Below are the code and all the weights of a small trained network. Each question names an input and a class and asks about switching units off, where a switched-off unit gives its printed mean instead of its output.

import numpy as np


def w(rows, s, z=0):
    codes = np.array(rows[::2]) - 128.0
    scale = np.full(codes.shape[1], s)
    scale[-1] = z or s
    return codes * scale


def f(y):
    return y / 2 * (1 + np.tanh(0.7978845608 * (y + 0.044715 * y**3)))


def log_softmax(a):
    a = a - a.max(-1, keepdims=True)
    return a - np.log(np.exp(a).sum(-1, keepdims=True))


def net(x, mask):
    res = np.array(x, float).reshape(1, 4) / 4 @ E
    y = f(res @ A[0][:, :-1].T + A[0][:, -1])
    res = res + np.where(mask, y, B[0][:, -1]) @ B[0][:, :-1]
    return log_softmax(res[-1] @ U[:, :-1].T + U[:, -1])


A, B = {}, {}
E = w([
[172,78,66],'x0',
[126,72,202],'x1',
[247,142,129],'x2',
[145,101,65],'x3',
],0.012)
A[0] = w([
[96,249,196,138],'N0',
[93,160,104,70],'N1',
[18,244,131,104],'N2',
[129,204,177,81],'N3',
[246,170,92,118],'N4',
[18,35,80,130],'N5',
[147,104,188,216],'N6',
[113,191,220,30],'N7',
[132,75,236,55],'N8',
[71,186,113,77],'N9',
[161,58,45,24],'N10',
[75,83,160,131],'N11',
[113,75,34,108],'N12',
[106,253,189,171],'N13',
[168,104,194,139],'N14',
[37,35,108,46],'N15',
[189,12,147,218],'N16',
[20,246,117,102],'N17',
[124,167,117,27],'N18',
[163,196,64,39],'N19',
[29,58,220,146],'N20',
[40,215,146,78],'N21',
[194,157,89,77],'N22',
[68,55,139,1],'N23',
[52,96,87,122],'N24',
],0.011,0.0055)
B[0] = w([
[145,31,254,234],'N0',
[115,130,160,141],'N1',
[59,147,201,254],'N2',
[175,132,148,167],'N3',
[156,160,75,246],'N4',
[39,127,118,228],'N5',
[174,227,107,195],'N6',
[150,158,173,185],'N7',
[217,123,174,186],'N8',
[115,112,188,173],'N9',
[97,174,164,189],'N10',
[99,158,73,177],'N11',
[62,176,150,190],'N12',
[161,99,250,237],'N13',
[173,239,134,180],'N14',
[53,115,92,188],'N15',
[72,221,122,249],'N16',
[79,159,190,250],'N17',
[84,52,131,119],'N18',
[212,16,88,168],'N19',
[192,255,6,253],'N20',
[87,136,196,219],'N21',
[174,164,106,182],'N22',
[92,125,68,152],'N23',
[27,120,135,188],'N24',
],0.008,0.0093)
U = w([
[33,133,216,170],'0',
[111,17,133,54],'1',
[110,3,131,55],'2',
[114,212,39,119],'3',
[171,138,130,251],'4',
[156,188,213,118],'5',
[113,36,137,51],'6',
],0.012,0.016)

Each question gives the input, the list of numbers given to net, and the class t.
The units are the neurons (one row each of A and B). Each row of codes is followed by its name. A weight is (code - 128) times the scale printed after its matrix; where a second scale follows, it is the last column's (A, B and U).
mask holds one flag per neuron, in row order. A switched-off neuron (its flag False) gives its mean, the last column of its row in B, instead of its output. The means were averaged over made-up inputs and are rounded, as every weight is.
A unit's drop is (log p(t) with every unit on - log p(t) with that unit switched off) / (log p(t) with every unit on - log p(t) with every unit switched off).
The circuit of an input: a set's keep is (log p(t) with only the set's units on - log p(t) with every unit switched off) / (log p(t) with every unit on - log p(t) with every unit switched off). Starting from the 12 units with the biggest drops (on a tie, the unit counted first), units are removed one at a time, each time the one whose removal leaves the highest keep (on an exact tie, the one counted first), for as long as the keep stays at least 0.8.
units of the circuit, in order: the units of the circuit, biggest drop first
unit that matters most: the unit with the biggest drop
k most important neurons: the k neurons with the biggest drops, biggest first
drop of u: that unit's drop, to one decimal
input [2,1,6,2], class 3: units of the circuit, in order : (N0 N13)
input [-4,0,7,3], class 4: unit that matters most : N20
input [2,6,1,8], class 3: units of the circuit, in order : (N0 N13)
input [-1,-7,5,0], class 4: units of the circuit, in order : (N19 N16)
input [8,-5,-1,-8], class 4: 2 most important neurons : (N20 N16)
input [-7,-5,3,-3], class 0: 2 most important neurons : (N20 N2)
input [7,2,2,-6], class 4: 2 most important neurons : (N20 N5)
input [-2,-1,1,8], class 3: 2 most important neurons : (N0 N13)
input [8,-3,-5,8], class 0: 2 most important neurons : (N20 N12)
input [5,6,0,3], class 3: drop of N0 : 0.2
input [-8,7,-3,1], class 5: drop of N20 : 0.5
input [0,1,8,7], class 3: drop of N13 : 0.1
